Below is a small trained network, with its code and all its weights. Each question gives an input and a class and asks what happens when units are switched off, that is, made to give their printed mean instead of their output.

import numpy as np


def w(rows, s, z=0):
    codes = np.array(rows[::2]) - 128.0
    scale = np.full(codes.shape[1], s)
    scale[-1] = z or s
    return codes * scale


def norm(h):
    return h / np.sqrt((h * h).mean(-1, keepdims=True) + 1e-5)


def f(y):
    return y / 2 * (1 + np.tanh(0.7978845608 * (y + 0.044715 * y**3)))


def log_softmax(a):
    a = a - a.max(-1, keepdims=True)
    return a - np.log(np.exp(a).sum(-1, keepdims=True))


def net(x, mask):
    res = np.array(x, float).reshape(1, 4) / 4 @ E
    u = 0
    for l in range(3):
        y = f(norm(res) @ A[l][:, :-1].T + A[l][:, -1])
        res = res + np.where(mask[u : u + 3], y, B[l][:, -1]) @ B[l][:, :-1]
        u += 3
    return log_softmax(norm(res)[-1] @ U[:, :-1].T + U[:, -1])


A, B = {}, {}
E = w([
[246,160,77,217,124],'x0',
[163,137,229,238,242],'x1',
[76,67,35,155,152],'x2',
[221,94,175,14,54],'x3',
],0.0011)
A[0] = w([
[58,50,124,160,181,89],'0.n0',
[254,94,100,181,110,3],'0.n1',
[58,70,196,40,145,62],'0.n2',
],0.0045,0.0021)
B[0] = w([
[135,139,47,175,152,191],'0.n0',
[154,27,3,149,161,163],'0.n1',
[101,13,165,169,106,250],'0.n2',
],0.0039,0.0011)
A[1] = w([
[14,164,103,59,92,8],'1.n0',
[181,239,96,49,3,15],'1.n1',
[154,179,186,48,114,253],'1.n2',
],0.0042,0.0019)
B[1] = w([
[114,31,3,221,188,150],'1.n0',
[219,245,45,72,154,172],'1.n1',
[209,119,192,210,221,247],'1.n2',
],0.0037,0.0014)
A[2] = w([
[75,82,25,165,142,16],'2.n0',
[93,56,2,144,173,49],'2.n1',
[49,98,214,92,109,3],'2.n2',
],0.0047,0.0026)
B[2] = w([
[207,47,97,198,123,199],'2.n0',
[236,26,34,225,182,250],'2.n1',
[115,41,46,130,3,125],'2.n2',
],0.0045,0.0019)
U = w([
[18,227,221,218,222,27],'0',
[224,246,31,23,109,97],'1',
[211,26,4,236,218,254],'2',
[237,255,247,79,222,224],'3',
[30,201,63,56,32,2],'4',
[37,21,236,24,18,222],'5',
],0.006,0.0049)

Each question gives the input, the list of numbers given to net, and the class t.
The units are the neurons (one row each of A and B). Each row of codes is followed by its name. A weight is (code - 128) times the scale printed after its matrix; where a second scale follows, it is the last column's (A, B and U).
mask holds one flag per neuron, layer by layer. A switched-off neuron (its flag False) gives its mean, the last column of its row in B, instead of its output. The means were averaged over made-up inputs and are rounded, as every weight is.
A unit's drop is (log p(t) with every unit on - log p(t) with that unit switched off) / (log p(t) with every unit on - log p(t) with every unit switched off).
The circuit of an input: a set's keep is (log p(t) with only the set's units on - log p(t) with every unit switched off) / (log p(t) with every unit on - log p(t) with every unit switched off). Starting from all 9 units, units are removed one at a time, each time the one whose removal leaves the highest keep (on an exact tie, the one counted first), for as long as the keep stays at least 0.8.
circuit, biggest first: the units of the circuit, biggest drop first
most important unit: the unit with the biggest drop
k most important neurons: the k neurons with the biggest drops, biggest first
top k neurons in layer l: the k neurons of layer l with the biggest drops, biggest first
input [4,2,0,-6], class 3: circuit, biggest first : (1.n0; 2.n1)
input [3,6,-3,5], class 3: circuit, biggest first : (2.n1)
input [-8,2,6,4], class 5: circuit, biggest first : (0.n1; 2.n1)
input [2,-7,-4,-6], class 1: circuit, biggest first : (1.n1; 0.n2)
input [-8,6,-3,0], class 5: circuit, biggest first : (2.n2; 2.n1)
input [-5,5,1,-4], class 0: circuit, biggest first : (0.n1; 2.n1)
input [7,6,-4,0], class 3: 2 most important neurons : (2.n1; 1.n0)
input [1,0,-1,-8], class 0: 4 most important neurons : (0.n1; 1.n0; 2.n1; 0.n2)
input [-4,7,7,5], class 5: circuit, biggest first : (1.n0; 2.n1)
input [2,3,-1,2], class 3: 4 most important neurons : (1.n0; 0.n0; 0.n2; 2.n2)
input [-1,-3,-4,3], class 3: circuit, biggest first : (1.n2; 2.n1)
input [3,1,-4,-5], class 0: 2 most important neurons : (1.n1; 2.n1)
input [3,1,0,6], class 3: 2 most important neurons : (1.n0; 0.n0)
input [-2,-1,-4,-3], class 5: most important unit : 0.n2
input [-3,6,1,-4], class 0: 2 most important neurons : (0.n1; 1.n0)
input [4,6,-3,-7], class 0: top 2 neurons in layer 2 : (2.n1; 2.n0)
input [1,2,-1,-2], class 0: 3 most important neurons : (0.n2; 1.n1; 2.n1)
input [-4,0,4,6], class 5: 2 most important neurons : (0.n2; 2.n1)
input [6,-5,-6,-8], class 3: top 2 neurons in layer 0 : (0.n0; 0.n2)
input [1,5,-2,-2], class 3: most important neuron : (0.n2)
input [0,-7,-4,-2], class 1: 2 most important neurons : (1.n1; 0.n1)
input [-5,7,-3,-2], class 0: 2 most important neurons : (0.n0; 0.n1)
